Below are the code and all the weights of a small trained network. Each question names an input and a target symbol and asks about switching units off, where a switched-off unit gives its printed mean instead of its output.

import numpy as np


def w(rows, s, z=0):
    codes = np.array(rows[::2]) - 128.0
    scale = np.full(codes.shape[1], s)
    scale[-1] = z or s
    return codes * scale


def f(y):
    return np.maximum(y, 0)


def softmax(a):
    e = np.exp(a - a.max(-1, keepdims=True))
    return e / e.sum(-1, keepdims=True)


def log_softmax(a):
    a = a - a.max(-1, keepdims=True)
    return a - np.log(np.exp(a).sum(-1, keepdims=True))


def net(x, mask):
    ids = ['ΔΘΛΞΨαβεζημπστφω'.index(c) for c in x.split()]
    T = len(ids)
    res = E[ids] + P[:T]
    u = 0
    for l in range(2):
        r = res
        for j in range(3):
            rows = slice(4 * j, 4 * j + 4)
            q, k, v = (r @ M[l][rows].T for M in (Q, K, V))
            z = softmax(np.where(np.tri(T) > 0, q @ k.T / 4**0.5, -1e9)) @ v
            o = O[l][rows]
            res = res + np.where(mask[u + j], z, o[:, -1]) @ o[:, :-1]
        u += 3
        y = f(res @ A[l][:, :-1].T + A[l][:, -1])
        res = res + np.where(mask[u : u + 8], y, B[l][:, -1]) @ B[l][:, :-1]
        u += 8
    return log_softmax(res[-1] @ U[:, :-1].T + U[:, -1])


Q, K, V, O, A, B = {}, {}, {}, {}, {}, {}
E = w([
[250,169,94,108,47],'Δ',
[91,83,82,176,89],'Θ',
[99,73,109,189,96],'Λ',
[105,187,155,241,95],'Ξ',
[105,68,53,183,70],'Ψ',
[120,225,84,47,144],'α',
[64,131,91,191,189],'β',
[7,190,144,124,55],'ε',
[88,85,78,172,85],'ζ',
[140,153,103,200,172],'η',
[243,203,51,151,167],'μ',
[214,88,48,244,151],'π',
[101,45,30,134,160],'σ',
[107,72,53,65,179],'τ',
[23,64,172,176,119],'φ',
[232,27,64,131,243],'ω',
],0.013)
P = w([
[205,81,183,118,98],'0',
[183,105,160,132,110],'1',
[165,114,139,137,122],'2',
[151,124,114,139,131],'3',
[142,132,91,141,138],'4',
[126,138,76,144,146],'5',
[117,145,56,143,151],'6',
[104,151,42,147,159],'7',
[88,154,25,147,167],'8',
[72,163,18,150,173],'9',
[65,168,1,152,177],'10',
],0.0097)
Q[0] = w([
[115,152,250,104,127],'L0H0',
[123,239,222,90,198],'L0H0',
[197,156,58,201,143],'L0H0',
[231,148,113,115,206],'L0H0',
[89,137,168,156,62],'L0H1',
[193,94,103,57,179],'L0H1',
[64,83,197,132,77],'L0H1',
[182,185,98,143,231],'L0H1',
[147,103,11,200,79],'L0H2',
[156,160,167,98,135],'L0H2',
[125,157,123,146,92],'L0H2',
[94,111,105,137,55],'L0H2',
],0.011)
K[0] = w([
[169,124,187,113,101],'L0H0',
[241,161,170,109,93],'L0H0',
[114,159,80,206,198],'L0H0',
[232,99,51,155,213],'L0H0',
[150,160,224,198,36],'L0H1',
[138,124,105,84,186],'L0H1',
[143,98,250,144,65],'L0H1',
[88,148,36,150,225],'L0H1',
[65,175,76,153,192],'L0H2',
[141,107,172,123,66],'L0H2',
[124,190,132,138,123],'L0H2',
[145,197,98,123,155],'L0H2',
],0.012)
V[0] = w([
[122,101,44,127,194],'L0H0',
[168,96,74,199,205],'L0H0',
[172,208,139,58,84],'L0H0',
[95,101,157,145,78],'L0H0',
[184,187,125,100,174],'L0H1',
[71,112,86,77,212],'L0H1',
[85,127,80,113,169],'L0H1',
[123,66,189,134,148],'L0H1',
[134,205,1,156,108],'L0H2',
[172,72,154,136,67],'L0H2',
[91,184,86,177,118],'L0H2',
[76,84,130,141,111],'L0H2',
],0.0074)
O[0] = w([
[142,150,115,111,219,202],'L0H0',
[120,138,148,93,211,252],'L0H0',
[212,176,155,103,3,71],'L0H0',
[43,74,120,162,67,102],'L0H0',
[125,126,173,113,247,149],'L0H1',
[172,136,159,21,146,86],'L0H1',
[160,152,106,61,141,127],'L0H1',
[158,101,190,131,72,79],'L0H1',
[86,219,60,157,137,255],'L0H2',
[185,94,113,53,71,115],'L0H2',
[124,187,92,146,179,200],'L0H2',
[220,125,119,121,133,111],'L0H2',
],0.0053,0.0065)
A[0] = w([
[99,218,152,202,134,30],'L0N0',
[103,107,226,77,111,141],'L0N1',
[127,254,151,158,103,217],'L0N2',
[201,167,122,23,94,169],'L0N3',
[179,192,84,177,141,254],'L0N4',
[145,192,84,199,35,17],'L0N5',
[67,115,162,249,143,122],'L0N6',
[56,103,216,85,74,113],'L0N7',
],0.0067,0.0026)
B[0] = w([
[160,181,100,108,108,202],'L0N0',
[206,138,145,177,147,129],'L0N1',
[148,204,175,143,97,208],'L0N2',
[1,171,163,86,132,158],'L0N3',
[129,151,165,152,170,247],'L0N4',
[143,154,120,54,105,180],'L0N5',
[92,187,189,146,179,218],'L0N6',
[181,178,196,159,93,131],'L0N7',
],0.007,0.012)
Q[1] = w([
[176,130,154,91,156],'L1H0',
[73,111,156,75,159],'L1H0',
[31,211,139,240,205],'L1H0',
[90,149,128,182,65],'L1H0',
[189,105,187,55,172],'L1H1',
[128,207,181,131,203],'L1H1',
[105,121,122,169,157],'L1H1',
[108,159,106,105,50],'L1H1',
[255,13,187,37,189],'L1H2',
[190,175,93,153,227],'L1H2',
[150,106,125,67,23],'L1H2',
[24,85,115,178,68],'L1H2',
],0.0082)
K[1] = w([
[96,66,162,108,111],'L1H0',
[158,125,107,31,212],'L1H0',
[62,207,124,134,175],'L1H0',
[152,215,105,125,91],'L1H0',
[112,1,143,150,149],'L1H1',
[83,115,102,151,203],'L1H1',
[93,148,120,108,138],'L1H1',
[200,185,124,167,92],'L1H1',
[207,38,167,34,180],'L1H2',
[108,133,50,58,191],'L1H2',
[149,98,153,152,46],'L1H2',
[69,156,227,186,84],'L1H2',
],0.0094)
V[1] = w([
[128,59,107,182,140],'L1H0',
[219,159,105,84,189],'L1H0',
[167,146,158,139,124],'L1H0',
[108,103,158,45,178],'L1H0',
[191,115,200,104,141],'L1H1',
[192,115,57,223,178],'L1H1',
[94,206,254,202,127],'L1H1',
[168,129,154,197,96],'L1H1',
[109,38,140,73,88],'L1H2',
[137,35,191,126,108],'L1H2',
[18,178,109,77,58],'L1H2',
[166,212,213,146,158],'L1H2',
],0.0066)
O[1] = w([
[149,87,127,145,186,82],'L1H0',
[145,170,106,181,92,157],'L1H0',
[120,135,148,123,97,144],'L1H0',
[93,203,110,153,169,101],'L1H0',
[94,179,134,156,181,110],'L1H1',
[182,81,66,224,83,167],'L1H1',
[39,133,153,154,113,207],'L1H1',
[122,112,155,172,139,126],'L1H1',
[131,164,56,111,141,5],'L1H2',
[131,226,67,146,165,25],'L1H2',
[112,116,137,1,96,138],'L1H2',
[112,133,178,133,109,222],'L1H2',
],0.0069,0.019)
A[1] = w([
[85,128,119,112,201,185],'L1N0',
[128,1,126,63,59,254],'L1N1',
[129,207,185,170,91,123],'L1N2',
[136,161,146,67,43,97],'L1N3',
[87,43,132,142,176,184],'L1N4',
[60,172,162,145,77,191],'L1N5',
[182,109,72,200,102,64],'L1N6',
[193,198,158,83,113,176],'L1N7',
],0.01,0.0035)
B[1] = w([
[145,236,187,114,106,148],'L1N0',
[179,163,203,61,18,148],'L1N1',
[186,80,130,114,170,245],'L1N2',
[153,189,181,226,124,167],'L1N3',
[3,125,163,105,128,155],'L1N4',
[180,111,44,69,193,253],'L1N5',
[162,134,58,136,12,146],'L1N6',
[79,49,97,83,136,152],'L1N7',
],0.0082,0.025)
U = w([
[181,73,145,129,176,141],'Δ',
[151,143,133,126,93,162],'Θ',
[150,191,170,114,94,2],'Λ',
[117,45,2,97,158,213],'Ξ',
[121,126,120,136,117,161],'Ψ',
[101,119,129,176,136,184],'α',
[154,198,118,168,129,70],'β',
[142,135,119,126,100,139],'ε',
[115,125,118,137,128,125],'ζ',
[135,123,146,200,89,115],'η',
[158,96,90,101,92,85],'μ',
[136,141,127,123,124,26],'π',
[73,193,178,167,153,190],'σ',
[140,148,129,124,109,94],'τ',
[100,89,142,94,110,153],'φ',
[126,185,96,58,161,127],'ω',
],0.0096,0.004)

Each question gives the input, a string of symbols that net reads in full, and the target symbol t.
The units are the heads (4 rows each of Q, K, V and O) and the neurons (one row each of A and B). Each row of codes is followed by its name. A weight is (code - 128) times the scale printed after its matrix; where a second scale follows, it is the last column's (O, A, B and U).
mask holds one flag per unit, layer by layer, with each layer's heads first. A switched-off unit (its flag False) gives its mean, the last column of its rows in O or B, instead of its output. The means were averaged over made-up inputs and are rounded, as every weight is.
A unit's drop is (log p(t) with every unit on - log p(t) with that unit switched off) / (log p(t) with every unit on - log p(t) with every unit switched off).
The circuit of an input: a set's keep is (log p(t) with only the set's units on - log p(t) with every unit switched off) / (log p(t) with every unit on - log p(t) with every unit switched off). Starting from the 12 units with the biggest drops (on a tie, the unit counted first), units are removed one at a time, each time the one whose removal leaves the highest keep (on an exact tie, the one counted first), for as long as the keep stays at least 0.8.
circuit, biggest first: the units of the circuit, biggest drop first
k most important neurons: the k neurons with the biggest drops, biggest first
top k neurons in layer l: the k neurons of layer l with the biggest drops, biggest first
heads that matter: for each layer, one digit per head in row order, 1 if its drop is at least 0.15 and else 0, layers parted by /
input Ξ μ Θ Ξ μ μ Δ Ξ Ψ Θ φ, target φ: top 4 neurons in layer 0 => (L0N6, L0N2, L0N0, L0N4)
input Ξ Ξ Ξ, target Δ: circuit, biggest first => (L1N5, L1N2, L0N6, L0H1)
input Ξ Ξ β σ μ Ξ μ ζ, target Ξ: circuit, biggest first => (L1N3, L1N1)
input Ξ Ξ Δ Ξ α Ξ α Ξ μ Ξ τ, target ω: heads that matter => 010 / 010
input Ψ Ξ σ, target Ξ: circuit, biggest first => (L1H2, L0N2)
input β μ η Ψ Ξ Ξ Ξ Ψ Ψ Ξ μ, target Δ: 2 most important neurons => (L0N4, L0N2)
input Ψ Θ β Ξ Ξ μ Ψ φ ω ζ Λ, target Ξ: circuit, biggest first => (L1N3, L0N2)
input α Ξ Ξ Ξ Ξ Ξ Ξ τ β σ Δ, target Ξ: circuit, biggest first => (L1H1, L0H0, L1N7)
input Ξ Ξ Ξ Ξ η Ξ μ μ ζ σ μ, target Ξ: circuit, biggest first => (L1H1, L1N7, L0H0)
input Ξ Ψ π Δ Θ μ Ξ Ψ μ Δ, target Δ: circuit, biggest first => (L1H2, L0H0, L0H1)
input α Ξ β Ξ Ξ μ μ φ, target Ξ: 2 most important neurons => (L1N5, L1N3)
input Δ β Λ Δ ε, target Λ: circuit, biggest first => (L1N3, L0H0, L1N1, L1H2)
input Ψ σ μ, target Ξ: top 2 neurons in layer 0 => (L0N6, L0N2)
input Ψ τ Δ Ξ, target Δ: heads that matter => 000 / 000
input Ξ τ Ξ α Ξ Ξ Ξ μ ζ μ Θ, target Ξ: heads that matter => 111 / 110
input μ φ Δ η Ψ σ Ψ σ β, target σ: heads that matter => 101 / 000
input Ξ Ξ μ β φ μ, target σ: heads that matter => 010 / 100
input σ μ φ, target Ξ: heads that matter => 110 / 001
input Δ φ Ξ Ξ τ μ Ξ α ζ, target ω: 3 most important neurons => (L0N3, L1N5, L1N0)
input Ξ Ξ μ β Ξ Λ Δ ω τ, target β: heads that matter => 110 / 111
input Ξ Ξ φ Λ η, target σ: heads that matter => 110 / 100
input Δ Ψ μ Ψ Θ, target Ξ: 3 most important neurons => (L0N3, L1N3, L0N4)
input Ξ Ξ φ, target φ: 3 most important neurons => (L1N4, L0N2, L0N4)
input Ψ π ω Θ Δ, target β: top neuron in layer 0 => (L0N3)
input Ξ Ξ Ξ Δ Θ Ξ μ, target Δ: heads that matter => 100 / 001
input α Ξ σ, target Ξ: 2 most important neurons => (L0N6, L0N2)
input Ξ μ Ξ Ψ Ψ Ψ μ Λ, target Ξ: heads that matter => 110 / 100
